Here is a tiny trained network, its code and every weight. The questions are about switching its units off for an input and a class, where a switched-off unit gives its printed mean instead of its output.

import numpy as np


def w(rows, s, z=0):
    codes = np.array(rows[::2]) - 128.0
    scale = np.full(codes.shape[1], s)
    scale[-1] = z or s
    return codes * scale


def f(y):
    return y / 2 * (1 + np.tanh(0.7978845608 * (y + 0.044715 * y**3)))


def log_softmax(a):
    a = a - a.max(-1, keepdims=True)
    return a - np.log(np.exp(a).sum(-1, keepdims=True))


def net(x, mask):
    res = np.array(x, float).reshape(1, 5) / 4 @ E
    y = f(res @ A[0][:, :-1].T + A[0][:, -1])
    res = res + np.where(mask, y, B[0][:, -1]) @ B[0][:, :-1]
    return log_softmax(res[-1] @ U[:, :-1].T + U[:, -1])


A, B = {}, {}
E = w([
[86,120,21,198,28,33],'x0',
[37,232,170,23,68,119],'x1',
[94,144,233,241,129,73],'x2',
[117,35,167,122,2,189],'x3',
[17,32,123,104,210,107],'x4',
],0.0097)
A[0] = w([
[122,92,28,28,128,174,79],'n0',
[217,206,153,137,57,158,99],'n1',
[163,129,202,107,159,163,101],'n2',
[132,187,114,131,202,92,30],'n3',
[87,123,98,194,70,96,116],'n4',
[110,90,205,155,51,171,69],'n5',
[28,120,129,105,146,134,107],'n6',
[94,124,110,138,133,138,96],'n7',
[88,151,218,209,109,117,106],'n8',
[95,79,151,134,76,158,77],'n9',
[90,117,90,167,67,77,121],'n10',
[208,44,107,194,168,142,70],'n11',
[50,191,168,58,88,114,114],'n12',
[140,171,139,135,173,76,66],'n13',
[147,72,144,169,71,182,99],'n14',
[196,121,235,81,181,177,124],'n15',
[31,61,120,105,166,134,86],'n16',
[143,117,208,96,181,189,104],'n17',
[217,180,165,117,75,121,113],'n18',
[111,125,213,144,126,74,89],'n19',
[134,174,66,120,172,146,84],'n20',
[218,53,83,193,164,148,82],'n21',
[93,147,55,124,84,38,106],'n22',
[132,106,180,200,135,101,91],'n23',
[39,205,166,81,100,120,79],'n24',
[137,112,78,81,127,154,89],'n25',
[113,72,128,124,65,195,106],'n26',
[111,66,172,102,56,183,87],'n27',
[79,178,109,93,94,162,97],'n28',
[199,177,141,180,76,161,94],'n29',
[96,143,115,131,140,149,1],'n30',
[85,136,57,159,43,62,132],'n31',
[118,53,183,91,42,148,74],'n32',
[66,77,142,105,143,102,98],'n33',
[145,115,4,46,118,213,94],'n34',
[147,212,91,119,232,34,97],'n35',
[148,126,196,72,133,161,136],'n36',
[86,46,109,152,184,138,123],'n37',
[51,196,159,79,93,136,105],'n38',
[127,145,200,149,170,172,120],'n39',
[20,65,128,100,183,134,115],'n40',
[79,124,183,187,134,131,103],'n41',
[129,141,218,70,163,176,109],'n42',
[77,156,211,197,137,88,93],'n43',
[230,224,107,152,76,172,98],'n44',
[54,196,144,83,87,153,110],'n45',
],0.013,0.0078)
B[0] = w([
[213,166,255,42,108,82,231],'n0',
[116,33,101,97,195,8,232],'n1',
[95,104,74,106,57,153,195],'n2',
[51,229,134,157,215,156,179],'n3',
[85,92,112,78,55,183,211],'n4',
[79,224,129,134,189,144,197],'n5',
[128,48,77,152,189,62,187],'n6',
[108,94,123,109,128,122,133],'n7',
[201,154,251,74,96,107,212],'n8',
[77,210,110,156,182,123,177],'n9',
[78,78,105,69,47,184,214],'n10',
[248,112,67,221,146,220,232],'n11',
[228,104,85,206,140,148,227],'n12',
[76,204,153,140,178,130,167],'n13',
[80,225,133,156,186,141,195],'n14',
[78,82,95,124,36,182,249],'n15',
[108,51,130,115,189,34,209],'n16',
[84,80,78,98,53,164,221],'n17',
[105,66,138,126,191,28,210],'n18',
[212,118,228,58,134,111,179],'n19',
[121,187,205,86,159,141,168],'n20',
[237,122,84,245,98,209,240],'n21',
[50,111,94,70,31,193,215],'n22',
[201,135,199,125,94,109,181],'n23',
[220,110,86,242,140,181,217],'n24',
[171,151,219,92,101,122,174],'n25',
[63,210,162,168,198,138,202],'n26',
[72,229,110,150,180,126,205],'n27',
[180,114,129,220,114,171,178],'n28',
[115,49,93,109,195,34,206],'n29',
[141,119,108,131,149,122,121],'n30',
[61,85,79,77,26,195,247],'n31',
[54,227,124,157,187,161,208],'n32',
[110,89,123,125,172,57,181],'n33',
[205,177,240,32,73,112,251],'n34',
[2,245,120,147,192,194,237],'n35',
[74,124,102,61,48,187,200],'n36',
[138,64,46,160,168,41,212],'n37',
[227,103,92,226,147,169,214],'n38',
[86,95,129,67,53,192,193],'n39',
[107,53,95,99,184,9,227],'n40',
[188,141,206,56,107,98,180],'n41',
[58,90,94,73,70,186,222],'n42',
[207,180,236,42,125,108,211],'n43',
[111,57,97,100,201,12,243],'n44',
[218,132,82,202,152,166,210],'n45',
],0.0099,0.015)
U = w([
[62,83,69,86,27,175,149],'0',
[236,109,71,237,151,172,252],'1',
[105,47,78,114,207,3,18],'2',
[207,179,237,52,106,106,137],'3',
[37,252,111,146,217,159,75],'4',
],0.014,0.0037)

Each question gives the input, the list of numbers given to net, and the class t.
The units are the neurons (one row each of A and B). Each row of codes is followed by its name. A weight is (code - 128) times the scale printed after its matrix; where a second scale follows, it is the last column's (A, B and U).
mask holds one flag per neuron, in row order. A switched-off neuron (its flag False) gives its mean, the last column of its row in B, instead of its output. The means were averaged over made-up inputs and are rounded, as every weight is.
A unit's drop is (log p(t) with every unit on - log p(t) with that unit switched off) / (log p(t) with every unit on - log p(t) with every unit switched off).
The circuit of an input: a set's keep is (log p(t) with only the set's units on - log p(t) with every unit switched off) / (log p(t) with every unit on - log p(t) with every unit switched off). Starting from the 12 units with the biggest drops (on a tie, the unit counted first), units are removed one at a time, each time the one whose removal leaves the highest keep (on an exact tie, the one counted first), for as long as the keep stays at least 0.8.
circuit, biggest first: the units of the circuit, biggest drop first
k most important neurons: the k neurons with the biggest drops, biggest first
drop when u is switched off: that unit's drop, to one decimal
input [-8,7,1,7,-4], class 0: 3 most important neurons	[n42, n36, n15]
input [-6,-6,0,-4,-4], class 0: circuit, biggest first	[n15]
input [4,7,0,-2,-7], class 1: 2 most important neurons	[n24, n38]
input [-6,-5,7,-8,1], class 4: 2 most important neurons	[n35, n3]
input [1,7,-3,-8,3], class 4: 4 most important neurons	[n35, n3, n21, n11]
input [0,-7,-6,7,-4], class 1: 3 most important neurons	[n21, n11, n35]
input [-2,-7,-4,6,-8], class 2: 2 most important neurons	[n44, n1]
input [-5,6,6,3,7], class 2: 2 most important neurons	[n40, n16]
input [-6,1,3,-6,2], class 0: 2 most important neurons	[n15, n17]
input [-5,6,-5,-2,-3], class 1: 2 most important neurons	[n38, n12]
input [-6,-8,8,2,6], class 1: 2 most important neurons	[n11, n21]
input [-7,5,-5,-8,-3], class 4: 4 most important neurons	[n35, n3, n31, n20]
input [-1,4,-7,6,5], class 3: 2 most important neurons	[n0, n34]
input [-4,-1,3,6,-5], class 4: circuit, biggest first	[n5]
input [-7,-5,-1,7,-5], class 0: 3 most important neurons	[n15, n17, n2]
input [3,-7,-6,5,3], class 1: 2 most important neurons	[n21, n11]
input [2,-8,6,-7,5], class 1: drop when n11 is switched off	0.4
input [6,-2,5,7,-2], class 4: drop when n14 is switched off	0.5
input [0,-5,-1,7,-6], class 4: drop when n14 is switched off	0.4
input [7,-1,-3,-6,-6], class 0: circuit, biggest first	[n22]
input [-1,4,7,6,4], class 3: drop when n8 is switched off	0.6
